[-16   9  12  -7   3 -23  11   4 -15 -25   6 -22  -3  -2  17  -2   6  -2
   8   7 -10   6  17  -6 -36   0  15  -8  16   1  11   5 -15 -16  -9   8
   9   3   8  -9 -10   5] | mezul
[-19  -9   2 -23  -1   2   2  46 -27 -14 -16 -25 -11   4   9   3  10  -4
  12  12  -5  21  15  15 -17  -6  30 -15   9  10   0  -6 -25 -27 -12  10
  24 -10   1   2  -8 -25] | mezul
[-10  20   7  10  -9  -4  -5  -1  18  -5  14  16  23  -2 -18 -14 -37  -2
  -1   9 -11  -8  -6  23   5   4   7  -8   5   8  -1  28  14  19   9 -20
 -34 -20   1 -10  -7  12] | Febol
[-26  17   3  -3   4 -16 -11  41   5 -24  12 -28  12   6   4 -31  -9   4
  -3  16  -1 -13 -10   1 -31   6  29   0   9  18   5  39  16  37  29   2
  -2   6   6 -22  -2  26] | Mem
[  8 -32 -18 -16   0  43  15  -8   5  33  -3  11  -9  -8 -27  29 -14 -11
 -24 -24   1  11 -31   5  52  10 -29 -19 -11 -14  -4 -19 -14 -15 -13   6
   7  -4  -5  13  -6 -27] | pivov
[  7  -6  63 -26  21 -79  17  40 -10 -47  -7 -14 -59   7  34   9  31  15
  26  16 -21 -31  43 -31 -53 -20   1   1  34 -24 -23   3 -13 -26 -39  -9
  27  41  19 -11  10   9] | pes
[ 37   9  -4  33   3   3  16 -53  31  24   3   2  26   7  18  16  20  16
 -26 -15  11  11  -3 -33  14  35 -10  -1 -11 -13  -6  -2  -9  33  14  -7
  18  27   3  -1  -5  46] | Sok
[-26   4   8 -14  31  19   7   6 -30 -20   2 -33  20  16   9 -32  25 -17
  -8  21  -7  12 -46   3  -1   8  27  -7  23 -18  27  -7  -3  17  12  29
   6  21  10 -24 -34  -2] | fiva
[ 16 -26 -22  -1  -9  24  21  -6  13  45  -9 -17  -2  -1  11  45  17  28
 -18 -26   9  30  -7 -11  19  21  15 -12 -23  15  -8 -24 -35  25  -7 -17
  19  41 -12  -4 -14   5] | pes
[ -1  19 -21  20 -10  18  18 -24  23  16  -3 -27  38  18  -8  -9   6  17
 -25  16 -19  28 -28  -5 -12  42  23  14   2  19  -4   9  -2  51  12  -8
   9  17  -1   2  -9  35] | mezul
[ 20 -13  14 -19   5 -23  -6  46 -12   2  -7 -15  -8   9  -3  19  26  23
  -8   8  -5  12  18  -8  -8  -4  12 -13  15  -3 -38  -2   1 -21  -3   3
  54  15  11  18  -4 -13] | zifo
[-14  -1 -29   2  12  18  -1 -26 -10  14  29  -2  26  11   1   2  -3  -9
 -15 -19  -5  10 -33  -9  19  -3 -18  -8 -14 -28  17 -10  -4   5  18  19
  -8  -5 -15   3  -9  -3] | lefi
[-31  -2 -22 -13  -7   9  -5  39 -12   0   3   3  35   1 -22  -2 -15   3
   4  15  -4  21 -18  21   0   1  28 -20 -15  16   9  10   7 -11   7 -24
 -26 -12  -2  -1   3 -15] | Febol
[ 20 -11   3  -8 -17 -13  -5  46  25   2 -17  -1 -29  -8  -9  10  12  24
   0  -5  -4 -16  53   2  -8  -6   8   2  -1  30 -43   4 -18  -2  -6 -26
  38  13  -6 -12   6  10] | pes
[-12  10 -45  14 -11  33 -23 -19  20   0  13  -8  23 -32  10  18 -32 -10
 -13 -22  21  16  39  31 -12   6  12  14 -10  64   5   1 -23  16  19   0
  16 -17 -29 -14  23  -2] | pivov
[-25   6   9 -18   4   3   2  39  -7 -15   4  -9   6  14 -31 -24  -5  -4
  -6  26 -30  -1 -47   4  -1  10  16   2   7  -8   3  16  24  -1   1   0
  10  -1  18   2 -23  -1] | Gugum
[ -9  -1 -22   5 -18  -2 -15  56   3  19   8   2   9  -8 -22  17  -3   4
   6  -1  14  -7  32  31   3 -16  10   5 -40  31 -17   4 -14 -27   1  -4
  31 -13  -5  10  26 -13] | Dekek
[ 17 -18   3 -10   4 -17  -6  -4  -6   8  -6  -1  -9  -4  17  40  12  19
  -1  -6  18  11  20 -33 -15   6  -2  -3   0  12 -11 -15 -21 -17  -3  -3
  10  -1 -10   8   6 -19] | zifo
[ 13 -22  10 -16   8 -19  19  -4 -25  -2 -14 -17 -13   5  21  30  17  10
   9 -11   5  39  13 -26 -16  23  14 -29   3  -7   9 -26 -19  -7  -9 -11
   2   6   1 -13  -4 -12] | Febol
[ 10  20 -10   9  -1 -12 -17 -27  13 -14  14   2  18  -9 -14   2 -20  -5
  -3  -9   6 -13  45  38  -2 -13 -20  16  -7  20 -20   5  -6   0  -2  -4
  41   3 -15  -3  16  12] | rut
[ 16   5  -7  15  -2  38 -14   7  15  -1  -4  22  12  -6 -39 -24  -6 -16
  -8   2   0 -27   3  33  43  -9  -6   6  -4   0 -16   3  -5  -2  -3   4
   4 -12  -8  -6  -8  -1] | fiva
[ 33  -2  -5  22 -40  13  -8   3  29  25 -19  32 -16 -32 -19  38 -17  27
  -2 -22  24  -2  62  -1  17  11   0  -5 -26  63 -38 -19 -15 -14 -14 -32
  10 -44  -7  17  19   7] | Gugum
[-12 -20   6 -22 -13 -15  -6  62 -28  -3 -19 -20 -18  -5   1 -11  19  37
  23  23  13  17  23  13 -19  -5  27 -24   4  32 -12 -17   3 -25  -5 -18
  29  22  15   9  -8 -20] | suga
[ 39  10 -17  18  21  -5 -11 -23 -25 -49  21 -20  23  21 -25  12   3 -18
 -18 -22 -19   6  32   5  -2  17 -53  27  -8 -43 -39   5 -15 -23  -4  22
  79  22 -23 -15  -9  11] | Gugum
[ 26 -26 -29  17 -13  30   4 -20  14  55  -2  21   0  -5 -10  46  -1   5
 -21 -27  43  23 -11   4  49  19 -15 -16 -49  32  -8 -22 -14  10   4  -5
 -26  -7 -13  23  17 -11] | Mem
[-16  -8  -6 -11 -10   6  -5  32 -13  -2 -10 -33  -5  -1   5  13  12  13
  -6   1  -4  25   8  -2 -29  20  36   1  -6  27  -5  -7  -2  -2  12  -4
  31   4   0 -12 -11  -8] | Gugum
[-20   8 -19  -6   5  44 -11   3  16 -13  12  -6  18 -18 -14 -25 -37 -29
 -16   1 -15  -8 -26  39  16  -8  -7   2   9   2  15  24   3   8  11  17
  -7  -9  -9 -11 -14  -8] | pivov
[-30 -25  40 -32   7 -20  14  23 -23   1  -8  -8 -43  -1  24  -6  28  17
  33  28   9   5 -23 -21 -24  -6   8 -25  15  11  22 -17   8 -28 -10   1
 -41  20  27   0 -21 -26] | suga
[ -1  -1  -7   5 -19  -8 -15   4  12   5   9  26   4  -6 -21  15 -29   7
  14  -8   5  -1  36  22  -1  -2   2  -7  -5  30 -17   6   2 -16  -6 -26
 -32 -30 -12  -3  14 -12] | Febol
[  8  -9  16  -2   1 -35   6  26   4  -4  -3   5 -24   4  12  13  18  20
  11  -1 -16 -15  38 -25 -30 -12   6  -2   4  -7 -22 -14  -1 -13 -11 -10
  27  10   1  12  17   5] | lefi
[-44  15 -25   0 -20  31 -26  40  14  -7   1  -7  31 -20  -9 -34 -23  -3
  -6  20  -1  20  -1  42 -14   3  58  -8   3  62  22  13  17  33  22 -11
  -7 -39   1  -2  24   0] | pivov
[-17  -4  -2   8   1  21  -4 -27 -10  18  13  -3  11  -6  12 -10   9   0
   3   9  17  23 -30   5   4  12   2 -15  -5  11  24 -13  -3   9   8  11
 -17  13  11   2 -27  -2] | suga
[-20 -10  -7  -5 -13   2 -19  31 -13 -15  15  23 -14  -1 -19  30 -19  -6
  15 -16  -4 -13  19  14  -4 -16  -9  10 -23  -2 -14   0 -12 -57 -18  -1
   3 -14  -5  10   5 -27] | Gugum
[ -1   7 -13  -3 -14   9 -28  31  11  13   0  16  20  -4 -11  -2 -20  10
 -13  17   8   4 -12  27  24 -21   9   5  -9  17 -21  22   5  -9  19  -8
 -11 -26   0  28   2 -25] | zifo
[ 11 -16 -13   0  -3  20  -3  34   5  -7 -11  -3  -4   9 -29  -6  20   0
  -7  -1 -12 -14  28  15  -5   2   9  12   2   3 -26  -9  -3  -7  -8   0
  50  30   0  -7 -10  -6] | fiva
[-15   0  20  -5   5 -29  -3 -27   5  -5  15   4  -3  -2  38  29  -7   5
   8   0   8 -14 -12 -46 -35   3   1  12   9  -6  24   9 -15   0   9   6
 -33   5   2  -3  -4   0] | zifo
[-12  18 -10   3   8 -12 -22  49 -13 -28  18 -43  24  22   4 -36   9  -7
 -14  14 -11   8  -2  30 -29   5  33   7   7   7 -16  38  16  38  27  20
  43  31   7 -17 -11  21] | Mem
[ -6  12  -4   4   8   1  -8 -15  10 -13  22   3   4 -11   3  -3 -26  -9
 -13  -3  -9  -4   1  16  -2  -8 -13   9  14   1 -16  13   1  -1  -4   2
  -1  -9  -3  -3   4  -4] | pivov
[  9  25   4  16 -19 -21 -11  23  25  12 -19 -12  20 -20  -2  -6  -4  28
  -7   9  17  -6  61  32  -8   1  38  -2  -7  55 -31   1   3  36  13 -35
  55  -1   5   5  28  36] | rut
[-36  20  20 -14  -2 -10   4  41  -9 -17   2 -25   3  -6   6 -18  -5  16
   2  26 -12   4 -16  -1 -24   3  38 -16  12  20   8  17  24   7  14 -11
  -5 -12  19 -12 -18  14] | Gugum
[ 15  -9   8  -5  12   6  18 -23 -18  -7  -3 -13   1  13   0   6  10 -24
  -6  -1 -11   9 -14   0  16  12 -28  -9   6 -35   4  -7 -23 -15 -17  28
  12  11   2   2 -34  -2] | mezul
[ -1 -20  -3  -3   9  -2  42 -52  -6  35   0 -15  18  13  30  43  15  13
  -8 -14  11  57 -41 -58  -9  49  13 -17  -6 -13  36 -27 -11  16   9 -13
 -49  21   6  -9 -13   1] | Febol
[ 21  -5 -26   6   2   6 -29 -17   1  -6  20  25  18   3 -14  25 -30  -5
  -7 -16   7  -3  14   9  18 -21 -39  22  -7 -26 -24   9 -16 -41 -11   8
  11  -9 -19  27   3 -32] | zifo
[  6   8 -48  20 -12  53  -6 -16   5  15   2   4  67   4 -26  -9 -30 -19
 -19  -5  -8  34 -19  39  23  18   5 -12 -29  -1  14  10  -3  17  18  -1
  -4 -11 -17   1 -13   5] | Febol
[ -5 -12 -11   5 -17  25  -3  -1  31  32 -17  28   6 -22  -5   4  -1  10
  -2  -4  25  -5   0   6  18  11  18 -19 -16  51  19 -11  -5   5  12 -11
 -35  -6  -9   7   6   0] | Sok
[ -8   9  -7  13  -8   8   1  -3  21  10   1  11  18  -7   5   6 -13  18
 -10   3  10   4   7   8   3  -5   1   6 -14  22  -7   6 -12  15  12 -21
 -22   0  -8   2   0  13] | pes
[ 22  -4 -21  19  10  12  20 -54  14  41   1  11  26  13  12  20  26  22
 -25 -11  24  43 -18 -25  17  35  -4  -6 -15  23  -3 -21  -6  24  21  -7
 -11  20 -13   3  -4  10] | Sok
[-34  24 -11  15 -12   0 -27  48   0   0  29   7  29  -9 -24 -24 -19 -22
   0   6   2 -37   6  41   5 -18  14   2 -24  15   0  32  -6  -3  16  12
   6 -25  -9 -13   8   5] | Dekek
[-15 -13  12 -12 -11 -30  -7  53 -22 -15 -19 -14 -13   1   9 -16  28  31
  28  36  14  12  32  -5 -48   3  34   1   7  37  -9 -12   5 -18  -8 -27
  27  24  17   6   4 -10] | suga
[ 23   2 -10   2 -14  13 -34  25  26  -7   4  20   4  -4 -37  -4 -28  -1
 -10  -3 -11 -33  18  25  21 -21 -25  15   1  -7 -40  32   1 -13   1   0
  23 -14 -13  12  -6 -11] | zifo
[ -7 -18  37 -38  14 -25  28 -10 -27   7 -24 -23 -25   3  39  19  25   4
  10   3  18  17 -16 -28  -6   8  11 -27   3   7  29 -33 -22   2  -5   8
  -8   8  14  -7  -5 -12] | rut
[-16 -30  40 -39   7 -36  15  22 -25   2 -13   0 -28 -10  42  37  17  22
  20  10  18   7  -9 -53 -29  -9  21 -24  18   5  23 -20 -14 -37 -16  -3
 -33   8  17  13 -15 -30] | zifo
[ 34 -17  27  -8  12 -24  15 -21  26   0  -1  -7 -20  20   0  23  21  19
 -17   0 -29 -14 -29 -52  -6  18 -34   8  12 -52 -18  11   6  10   2   5
  13  39  17   5 -20  15] | zifo
[ 20  -1   5   0  11 -21  -2   9   4 -15   2  11  -6  16  -1   0  19  13
   1   3   1  -4  31 -12 -13  -4 -17   6  10  -8 -36   3   1 -29 -16  -6
  22   6   0   5  14  -2] | Sok
[  4  -8  -9  -2   2  15 -14   8 -13   6 -11   7  15  -7   2  -4  12   1
  -2   1  25  18   9  22  17  -2  12 -21  -9  27   1 -13 -15 -12   5   2
   6  -6 -15   0  -6 -13] | Sok
[  5  -1  36   7   0 -36   6  16  27 -14   7  30 -23  -5 -33  -4   2  -6
  13  18 -21 -68  13 -24 -21 -11 -41  11  -7 -25 -13  14   9 -34 -31  -3
 -10 -13  15   7  25  16] | Dekek
[ 10   6  41  10 -13 -24  -4  23  17  -3 -15  17 -19  -1   0 -33   5  22
  17  37   2 -28  -4  -1   6  -3  -5  -4   5   7 -21  16  14   6   0 -25
 -33  -1  27   6  -6   8] | suga
[  1   5 -19  18   2  33   4 -64   7  17  20   9  13 -16  12  19 -13 -24
 -26 -29  21  23 -13   4  31  20 -21  -3 -13   8  18 -12 -15  24  12   8
 -11 -17 -19 -13   5   1] | pivov
[-15  10   5  -2   7 -15   5 -11 -22 -18  15 -21  26  -2  20   1  -8  -9
   3   1  -3  15 -10   0 -18  12  18 -21   6 -10  26   9  -5   7   4  -2
 -17   7   0 -24 -13  11] | Febol
[ -4   9 -38   6 -23  33  -1  36   7  27  -7 -15  31  -3 -33  -9  -2   7
 -20   4  -8  20   4  46  26   7  27 -18 -13  34 -23   8  -1   1  13  -2
  27  -3  -8  11  -9   5] | mezul
[  7 -23 -16  -5 -21  20  18  36  11  41 -29  -4   2   0 -26  19  12  23
  -6   3   0  22   6  16  25  13  20 -23 -17  31 -16 -17  -6 -18  -2 -13
  -6   0   2  24  -1 -13] | mezul
[ -6 -22  -1   3 -23  13   6 -11  43  54  -7  47 -26 -32 -11  30 -25   7
  -2 -16  16 -25   1 -12  24   9  -3 -18 -15  41   2 -13  -1  -2   1 -27
 -59 -40  -4   6  22  -7] | pivov
[-18 -14 -21  -9   4  25   2 -10 -19  19  -8 -22  11 -18  33  22   5  -1
 -13 -11  30  50 -14   1   8  19  29 -20 -11  37  27 -28 -26  14  20   4
 -15 -13 -12  -9   6 -23] | pivov
[ 12   6 -14   7  -8   5  -8  -5  26  -1   6   0  -4 -12   3   3 -12   6
 -11 -12  -2  -6  23  10   0  -6  -2   7  -8  17 -14  12 -21  16   0 -12
  13   3 -14 -15  -1   9] | pes
[  3  25 -57  45  -8  47 -27 -58  10 -17  34   6  41 -14 -10   6 -19 -14
 -20 -37  17  -2  47  31  -5   4 -13  30 -19  31 -10  -1 -30  15  15   9
  28   3 -49 -31   7  11] | fiva
[ -7  -2  -4 -12  -6  22  17 -36   1  35   3   2  19  -6   1  15 -13 -10
 -18 -13  18  14 -44  15  47   2  -8 -15 -24   1  27 -14 -12  10   3   6
 -13   3   7  11 -11  -7] | rut
[-37 -12 -31 -11   0  50   8  -5  -1  24   2  12  16  -6 -24   1  -6   6
  -8   6  15  10 -49   3  21   0  13   4 -11  17  27 -25  -2  -7  -7  -6
 -37   1   1  14  -4 -26] | fiva
[ 17 -16 -31 -11   3  19   2  21  -5  17  -7  -3  17   9 -24   2  14  10
 -14 -12   8  15  -5  18  33   7  -5 -20 -15  14 -16  -6 -10 -17   7   6
  24  20 -16   2  -3 -14] | Sok
[ 36 -16  -1  22 -12 -29  19 -16  16  28 -10  -2  -7  11  21  48  23  40
 -17 -13  34  23  33 -48 -28  36  -4  12 -26  40 -34 -19 -10  20   0 -23
  -5  16   9  18  32  16] | Mem
[ 24  15  30  -9  28 -49 -14  12 -27 -66  10 -35  -7  24   4 -13  16 -21
   1  -1 -27 -28  51  16 -27 -15 -28  17  27 -61 -46  14 -12 -12 -30  19
 108  36   3 -15  -1  14] | rut
[ -7  -2 -19  20 -35  16 -11  31  30  41   3  30   5 -29 -34  15 -12  12
   0  -9  21 -16  21  28  23  -8  10  -8 -48  56  -4  -2 -10  -4   9 -18
 -10 -28  -9   9  22  -2] | Dekek
[-43 -13  30 -32   4  -6  27 -13   6   6   7  25 -41 -12  35  27 -15  13
  15  -1  11  -5 -34 -44  -9 -22 -14 -15   5   2  32  -7 -20 -26 -12 -10
 -91 -19   8  -2  -9 -24] | pes
[ -2 -34  10 -36  13  20  -7   8 -52  -5   1   4 -27  27 -12 -14   4 -25
  14  13  -7   7 -60  38  48 -22 -52 -20  -6 -52   3 -10 -10 -54 -17  43
  -7  17  11  18 -49 -59] | suga
[-37  13 -16  -4  12  25  -2 -25  -8   1  22  -7  37   5  16 -21   0 -16
 -12   3   5  16 -64   9  12   9  16 -18  -4  -3  52  11  -2  22  29  25
 -24  11  -4 -15 -24   9] | Sok
[  8   1   3  -6  22 -46 -26  33 -19 -39  16 -13 -15  13   8   6  -3  -7
   7   1   6 -19  36   2 -31 -12  -8  11   4  -5 -36  20 -14 -18  -8  11
  39   2  -2  -6  19  -4] | Mem
[ 19   3  -5  26 -32  19 -26 -14  23   3  -3  44  -9 -31 -27 -15 -29   6
  17  -1  25 -19  32  38  31 -14 -24  -2 -22  41  -7  -3  -9 -13 -12 -18
 -21 -26  -8  15  14  -9] | suga
[  3 -17 -47   4  -7  38   5 -26 -24  27   0 -20  39  -1   8  37   7  -4
 -15 -30  27  67   0   5  14  38  17 -31 -33  25  22 -26 -29  18  25  -4
   5   1 -30 -25 -14  -9] | Febol
[ -7  -2 -16   6   0  26  -7   4  -3   8  -6 -10  13  -7  -3   2  14   7
  -7   0  22  11  13  13   7   6  26  -2  -6  33   3 -20 -12  13  14  -3
  11  -2  -6 -13  -2  -2] | fiva
[-28   3  18 -14  10 -28   1  23  -2 -19  10 -14 -16  -6  18  -5  -4  -1
   5   6 -12 -17   7 -17 -40   2  19   0  26  -1   1  11   4   4  -2  -6
   6  -2  10 -22   9   7] | pivov
[ -35    7   23    5   -2   -6   11  -25   25   16   16   25    6  -10
   11  -11  -26   -9   -1   19   18  -34  -70  -25   -3   12    5   -8
  -14   26   49   27   12   35   20   -3 -114  -19   10   -9   -2   19] | Mem
[ 22   1   3   0  23  -6  -9 -40 -31 -13  15 -23  22  12  33  15  19 -16
 -19  -4   3  25 -26 -16   1   7 -14   1   4 -41   6  -1 -23   3   5  33
  26  20  -6  -3 -29  -6] | zifo
[-14  -4  37 -25  17 -10   3  -7 -35 -44  18   3 -30   4   4   8 -14 -27
  14  -6 -18 -18 -29 -11   1 -17 -36   1  12 -49  12   4 -15 -57 -29  32
 -22  -6   6  -7 -29 -27] | Gugum
[  5   2  58 -15  20 -45  24  43  -9 -32 -10 -21 -18  25   6  -4  25  20
   3  33 -37  -4 -17 -39 -35  11  12   4  24 -33 -27  12  16  -7 -15  -8
  17  22  41   1 -25  12] | Gugum
[-12  -6  15 -10   8  -1   3  -8 -13 -19   6 -18 -11   4  22 -14   6  -5
  21  10  -3  -7 -12 -13 -28   6  -7   2  17  -2  19   3 -16  -9  -6  23
  -5  38   8 -16 -33  -3] | suga
[ 15  19  11  16   9  -5 -10  17  10 -28  11 -24  25   5  -4 -36  17 -10
 -19   7 -34 -19  15   7 -17  -4   2   3   7 -21 -19  24   5  35  23  14
  56  18  -3 -18 -21  38] | lefi
[  0  21   4  34 -15  -4   4   8  25  26   2 -15  27 -28   5  -2  17  21
 -13   7  16  13  24   2 -16  14  43 -17 -22  50   8  -2   2  33  26 -13
  13 -12   4 -10  14  35] | Dekek
[ 31  -3  27   4   4 -27   3  22   5 -30 -11   2 -22  18 -15 -28  17  11
  14  27 -22 -24  13 -12 -16   0 -28  15  13 -37 -37  12   9 -20 -25 -10
  36  34  20   8  -2   6] | suga
[ 28 -18  -2   1   1   4  17  10   7  37   2  20  -7  24 -20  12   0   6
 -26  -3   3   8 -51 -10  48   2 -27  -4 -21 -40 -35   7  11  -9 -11  -4
 -11  13  23  36 -10  -8] | Mem
